[  3.9 -30.1   8.1  -9.7  -0.5  36.2  -8.9   5.0 -10.0  -2.2  11.9   5.3
  -6.3 -14.5   6.8  -4.6  -7.0  -2.3  34.9 -15.8   3.0  -9.7  -8.7  22.7
 -16.4   5.5   1.7   1.1 -10.5 -21.6  -4.9   1.8  20.8]	<43>.[9]
[ 19.1  18.5  11.4   3.5  34.0   8.6 -42.1  31.7 -22.7   2.4   7.4  20.2
  20.2   1.5   6.4 -28.9   3.9  22.6  18.5 -12.4  15.7  -8.4  -6.2  -6.7
   1.2  -3.4 -12.0  -8.2  19.7 -24.4  10.9  -3.3  -0.5]	<42>.[10]
[ -5.5  -0.4  -5.2  -3.8  28.4  -5.6   7.4   6.2   5.8  -6.7   3.0  23.2
  -3.2  -0.4   2.5   9.5  12.5  -1.6 -13.4 -15.1  -6.3  -5.0  -8.9  13.1
  -5.1   8.6  -5.0  -8.2  57.2   4.6  -4.4  -3.0  15.3]	<51>.[24]
[  3.1 -14.9  -4.3   6.2   3.8   7.5 -24.8  16.7 -15.2  10.6  19.1   5.1
  16.4   0.2  10.7 -12.6   7.0  -5.1   8.6 -34.9  23.6  -3.4  -6.9 -13.6
  -4.7 -44.8  -2.1  -2.4   2.7  -0.2   8.0  -3.7 -16.3]	<42>.[10]
[-13.3 -14.3   4.8 -15.5  33.4   8.0  16.5   4.3  -9.7 -12.9   5.9   3.6
  -4.3 -17.8   8.7  16.4 -13.5   6.9  -1.4  -8.3   4.5  -6.1  -2.9  10.2
 -14.1   4.2  -2.1  -1.8 -23.4   0.8 -27.0  -6.2   9.4]	<43>.[33]
[ -1.3  -6.8   1.0  -1.8 -13.1  16.1  12.2 -17.6 -25.2 -11.4  13.7 -12.9
 -10.0  -6.2  13.2  -1.7  -5.5 -22.0   9.9 -20.5   1.0  -9.2  -1.8   6.9
  -1.7  20.4   0.8  -4.6 -29.4 -15.6 -17.9   6.5   5.7]	<43>.[33]
[ -4.6   4.2   7.4 -14.3   9.0  17.2  -5.5  12.9 -10.7  -3.3  15.0  -3.4
 -20.6  -4.2  13.1   2.6 -11.1  10.4  15.8 -15.1  -9.6  -2.1  -2.0   6.5
  -5.2   4.5  -5.2 -16.7   1.8  -0.3 -23.9  -5.9   8.2]	<43>.[33]
[ -4.7 -12.6   2.7   3.6  -8.4 -14.7   8.2  16.7   8.8 -11.9  -4.4  17.9
  -1.7   2.9   5.7   2.4  -4.4  -8.2 -23.5   3.6  -8.1   2.1 -14.2  13.7
 -12.7  15.6  -6.6  -7.7  27.3   4.6   4.3  -2.3   8.9]	<51>.[22]
[  1.0  20.7  -3.6   4.5  62.6   4.0 -19.3  26.2   2.7  18.8  15.0   8.1
 -12.7   2.2 -17.3 -22.6   0.4  16.7  21.3  -1.6   5.5  32.5  -2.6 -17.9
   5.5 -12.8 -10.1   5.8  34.9   1.0  -4.3  36.4   3.4]	<42>.[15]
[  6.7  19.7  10.2 -12.5  45.4  15.3  -3.3   9.8  -4.7  -2.6  14.1   7.8
  -0.6   0.4  -7.9 -18.7  -8.4  24.7  21.7  -9.5  11.4   4.5  -1.0 -14.8
   7.1   1.4  -6.1  -1.3  14.6 -17.0  -3.1   0.1  -5.2]	<42>.[10]
[  3.6  19.3  -4.9  -1.9 -34.7   4.6  -5.5   4.6   7.7  -1.8  -8.2  28.5
  -5.1  -2.6   9.9   0.7  11.9  16.9  -9.5 -15.4 -16.7  -6.9  -9.0   2.1
   0.4  11.8   0.1  -4.9  50.8 -12.8  21.2  -5.8  17.3]	<51>.[16]
[-28.2 -12.3   4.4   1.6  10.8   3.1  -9.7   8.5 -29.3  -8.0  16.8  -5.3
  -6.7  -7.2  10.4   4.3 -16.1 -11.7   9.3  15.0  -4.5 -17.0  -2.7   7.5
 -10.7   0.4  -4.8   4.8 -52.8 -14.4 -16.1  -1.5  28.2]	<43>.[9]
[ -1.6   1.2   3.3   2.0  -7.9  20.2 -13.8  11.6 -11.4  -4.1   4.7  -4.8
   0.9  -4.6  -0.8   1.2 -10.6  -7.2   0.5 -10.3 -10.7 -14.3   0.2  11.6
  -0.9   9.3   2.3   3.2 -24.7 -19.6  -9.3   5.7  13.4]	<43>.[21]
[  8.3   7.1   0.2  -6.6  31.5   6.6 -12.4  12.8  -1.9   7.3   0.7 -20.4
  -2.7  -3.1  -1.4  -1.2  -3.7  24.3  17.2  -1.0  16.8  -2.7  -6.1  -2.7
  10.8  -4.9 -14.7  -4.2   5.3   8.8   6.7  -1.9  -3.2]	<42>.[28]
